Below are the code and all the weights of a small trained network. Each question names an input and a target symbol and asks about switching units off, where a switched-off unit gives its printed mean instead of its output.

import numpy as np


def w(rows, s, z=0):
    codes = np.array(rows[::2]) - 128.0
    scale = np.full(codes.shape[1], s)
    scale[-1] = z or s
    return codes * scale


def norm(h):
    return h / np.sqrt((h * h).mean(-1, keepdims=True) + 1e-5)


def f(y):
    return y / 2 * (1 + np.tanh(0.7978845608 * (y + 0.044715 * y**3)))


def softmax(a):
    e = np.exp(a - a.max(-1, keepdims=True))
    return e / e.sum(-1, keepdims=True)


def log_softmax(a):
    a = a - a.max(-1, keepdims=True)
    return a - np.log(np.exp(a).sum(-1, keepdims=True))


def net(x, mask):
    ids = ['αγδεηλμπτφω'.index(c) for c in x.split()]
    T = len(ids)
    res = E[ids] + P[:T]
    u = 0
    for l in range(2):
        r = norm(res)
        for j in range(2):
            rows = slice(3 * j, 3 * j + 3)
            q, k, v = (r @ M[l][rows].T for M in (Q, K, V))
            z = softmax(np.where(np.tri(T) > 0, q @ k.T / 3**0.5, -1e9)) @ v
            o = O[l][rows]
            res = res + np.where(mask[u + j], z, o[:, -1]) @ o[:, :-1]
        u += 2
        y = f(norm(res) @ A[l][:, :-1].T + A[l][:, -1])
        res = res + np.where(mask[u : u + 12], y, B[l][:, -1]) @ B[l][:, :-1]
        u += 12
    return log_softmax(norm(res)[-1] @ U[:, :-1].T + U[:, -1])


Q, K, V, O, A, B = {}, {}, {}, {}, {}, {}
E = w([
[133,114,162,58,105,79],'α',
[109,160,150,150,115,16],'γ',
[87,131,3,138,148,177],'δ',
[142,194,166,123,113,191],'ε',
[197,201,147,78,101,135],'η',
[195,130,142,199,158,116],'λ',
[173,130,207,109,48,156],'μ',
[137,194,80,102,163,143],'π',
[103,222,119,161,137,209],'τ',
[138,33,99,105,63,172],'φ',
[58,99,148,151,116,146],'ω',
],0.016)
P = w([
[159,213,56,163,72,71],'0',
[125,254,123,161,92,88],'1',
[153,224,159,184,101,84],'2',
[157,221,168,185,99,127],'3',
[173,221,157,172,106,119],'4',
[185,148,139,153,154,101],'5',
],0.004)
Q[0] = w([
[127,113,140,4,123,25],'0.h1',
[13,113,73,154,141,48],'0.h1',
[124,38,154,100,54,151],'0.h1',
[112,85,127,124,106,140],'0.h2',
[204,134,208,103,95,70],'0.h2',
[103,61,65,69,170,125],'0.h2',
],0.035)
K[0] = w([
[81,196,104,41,61,27],'0.h1',
[27,74,56,212,188,29],'0.h1',
[73,44,145,25,12,184],'0.h1',
[98,133,130,148,94,150],'0.h2',
[251,78,191,194,150,58],'0.h2',
[74,58,53,65,20,117],'0.h2',
],0.028)
V[0] = w([
[250,158,140,51,103,124],'0.h1',
[131,62,228,210,49,157],'0.h1',
[57,116,83,60,88,155],'0.h1',
[91,193,204,22,111,112],'0.h2',
[120,167,151,115,142,131],'0.h2',
[121,125,123,103,54,63],'0.h2',
],0.018)
O[0] = w([
[251,73,218,224,184,177,254],'0.h1',
[139,136,200,50,5,149,171],'0.h1',
[108,52,133,43,217,157,49],'0.h1',
[137,161,225,37,161,88,147],'0.h2',
[102,144,172,104,130,133,168],'0.h2',
[112,124,124,98,147,45,133],'0.h2',
],0.011,0.0093)
A[0] = w([
[141,139,206,75,170,154,48],'0.n1',
[56,208,151,147,97,68,139],'0.n2',
[86,218,98,123,233,218,84],'0.n3',
[116,96,7,99,202,141,2],'0.n4',
[52,209,192,145,149,212,94],'0.n5',
[28,160,131,106,134,200,96],'0.n6',
[197,133,172,77,192,53,154],'0.n7',
[141,57,81,140,175,150,64],'0.n8',
[141,43,136,50,139,104,98],'0.n9',
[65,85,100,81,157,108,106],'0.n10',
[109,29,163,71,128,90,127],'0.n11',
[110,193,142,96,195,130,91],'0.n12',
],0.018,0.0055)
B[0] = w([
[67,166,158,140,151,144,198],'0.n1',
[178,92,131,109,165,78,199],'0.n2',
[190,124,123,117,133,243,207],'0.n3',
[145,137,2,59,194,93,159],'0.n4',
[168,130,90,94,132,202,202],'0.n5',
[144,164,184,83,111,143,185],'0.n6',
[114,117,184,199,152,110,251],'0.n7',
[133,146,96,157,63,105,157],'0.n8',
[129,92,80,142,88,112,180],'0.n9',
[105,187,146,103,102,78,151],'0.n10',
[125,80,91,133,74,96,190],'0.n11',
[119,97,116,160,103,144,175],'0.n12',
],0.033,0.011)
Q[1] = w([
[90,120,98,129,173,191],'1.h1',
[85,169,163,163,192,148],'1.h1',
[159,169,126,158,61,157],'1.h1',
[124,111,145,68,252,135],'1.h2',
[91,101,156,161,182,144],'1.h2',
[160,126,57,181,160,140],'1.h2',
],0.032)
K[1] = w([
[79,122,74,155,164,166],'1.h1',
[104,121,143,180,196,145],'1.h1',
[175,170,193,68,68,171],'1.h1',
[157,186,154,87,253,107],'1.h2',
[109,119,208,131,199,157],'1.h2',
[121,17,65,116,164,150],'1.h2',
],0.03)
V[1] = w([
[255,162,126,122,184,111],'1.h1',
[95,96,134,236,138,181],'1.h1',
[206,51,231,105,65,128],'1.h1',
[182,12,129,126,78,166],'1.h2',
[150,143,188,48,186,122],'1.h2',
[57,58,141,73,111,132],'1.h2',
],0.021)
O[1] = w([
[138,222,81,123,78,58,206],'1.h1',
[140,110,3,127,198,152,146],'1.h1',
[189,174,150,3,142,191,245],'1.h1',
[195,77,144,155,154,74,201],'1.h2',
[53,140,92,52,104,77,38],'1.h2',
[203,113,104,33,190,71,45],'1.h2',
],0.015,0.013)
A[1] = w([
[132,181,148,175,113,161,77],'1.n1',
[66,26,131,149,133,126,150],'1.n2',
[107,124,41,156,201,179,85],'1.n3',
[57,131,53,23,129,97,143],'1.n4',
[184,140,177,90,156,103,99],'1.n5',
[102,70,95,120,95,133,93],'1.n6',
[82,140,168,155,160,124,93],'1.n7',
[138,154,119,93,191,36,2],'1.n8',
[7,190,95,98,117,202,67],'1.n9',
[2,27,150,136,175,93,43],'1.n10',
[87,170,177,77,89,154,91],'1.n11',
[99,97,163,153,172,123,76],'1.n12',
],0.023,0.008)
B[1] = w([
[83,141,90,81,109,112,254],'1.n1',
[172,91,87,123,85,122,207],'1.n2',
[117,95,157,190,74,147,219],'1.n3',
[176,211,109,56,187,107,186],'1.n4',
[91,105,126,172,123,129,219],'1.n5',
[124,97,98,136,106,118,140],'1.n6',
[159,125,130,113,174,137,210],'1.n7',
[68,111,95,152,132,81,143],'1.n8',
[62,57,104,54,169,133,161],'1.n9',
[254,92,125,149,157,101,218],'1.n10',
[145,89,168,191,103,128,206],'1.n11',
[153,148,132,124,169,129,204],'1.n12',
],0.044,0.0083)
U = w([
[102,114,98,217,123,167,111],'α',
[217,92,139,125,170,82,123],'γ',
[52,73,145,100,153,170,240],'δ',
[176,139,137,69,128,230,36],'ε',
[159,198,133,137,83,111,67],'η',
[107,89,247,142,96,143,87],'λ',
[71,117,137,160,142,42,170],'μ',
[134,174,172,61,93,82,255],'π',
[130,38,96,102,74,113,98],'τ',
[111,191,173,154,209,144,146],'φ',
[117,149,46,88,163,109,193],'ω',
],0.012,0.0032)

Each question gives the input, a string of symbols that net reads in full, and the target symbol t.
The units are the heads (3 rows each of Q, K, V and O) and the neurons (one row each of A and B). Each row of codes is followed by its name. A weight is (code - 128) times the scale printed after its matrix; where a second scale follows, it is the last column's (O, A, B and U).
mask holds one flag per unit, layer by layer, with each layer's heads first. A switched-off unit (its flag False) gives its mean, the last column of its rows in O or B, instead of its output. The means were averaged over made-up inputs and are rounded, as every weight is.
A unit's drop is (log p(t) with every unit on - log p(t) with that unit switched off) / (log p(t) with every unit on - log p(t) with every unit switched off).
The circuit of an input: a set's keep is (log p(t) with only the set's units on - log p(t) with every unit switched off) / (log p(t) with every unit on - log p(t) with every unit switched off). Starting from the 12 units with the biggest drops (on a tie, the unit counted first), units are removed one at a time, each time the one whose removal leaves the highest keep (on an exact tie, the one counted first), for as long as the keep stays at least 0.8.
units of the circuit, in order: the units of the circuit, biggest drop first
most important unit: the unit with the biggest drop
k most important neurons: the k neurons with the biggest drops, biggest first
top k neurons in layer l: the k neurons of layer l with the biggest drops, biggest first
heads that matter: for each layer, one digit per head in row order, 1 if its drop is at least 0.15 and else 0, layers parted by /
drop when u is switched off: that unit's drop, to one decimal
input λ α ε ω ω π, target λ: units of the circuit, in order	(0.h1, 1.h1, 0.n6)
input α μ λ, target ε: units of the circuit, in order	(1.h1)
input α α γ τ δ, target ω: units of the circuit, in order	(0.h1, 0.n4)
input λ η δ η φ, target τ: heads that matter	10 / 00
input δ λ γ, target α: heads that matter	01 / 10
input φ τ δ τ ω, target π: heads that matter	10 / 01
input λ φ η π η τ, target η: heads that matter	11 / 10
input λ τ μ, target η: heads that matter	11 / 10
input λ ε ω δ, target λ: units of the circuit, in order	(1.h1, 0.h1)
input λ ε α, target α: units of the circuit, in order	(0.h2, 1.n10)
input λ δ π λ, target η: heads that matter	10 / 10
input μ α π, target α: heads that matter	10 / 00
input φ λ ω μ ω α, target λ: 4 most important neurons	(0.n6, 0.n1, 0.n8, 0.n7)
input δ λ ε, target α: most important unit	0.h2
input α γ η λ τ, target η: heads that matter	10 / 10
input λ π α τ τ γ, target η: heads that matter	11 / 10
input δ α λ μ γ, target ε: 2 most important neurons	(0.n7, 0.n1)
input α ε α η λ, target α: 2 most important neurons	(0.n6, 0.n1)
input μ ω μ ε τ, target ε: heads that matter	10 / 00
input τ γ η, target φ: most important unit	0.h1
input ε τ λ ε, target η: top 2 neurons in layer 0	(0.n6, 0.n7)
input π λ ω ω η, target λ: drop when 1.h1 is switched off	1.0
input μ τ ω η α ε, target δ: drop when 1.h2 is switched off	0.3
input φ α δ, target ω: drop when 0.h1 is switched off	1.2
input τ γ τ, target ε: drop when 0.n6 is switched off	0.1
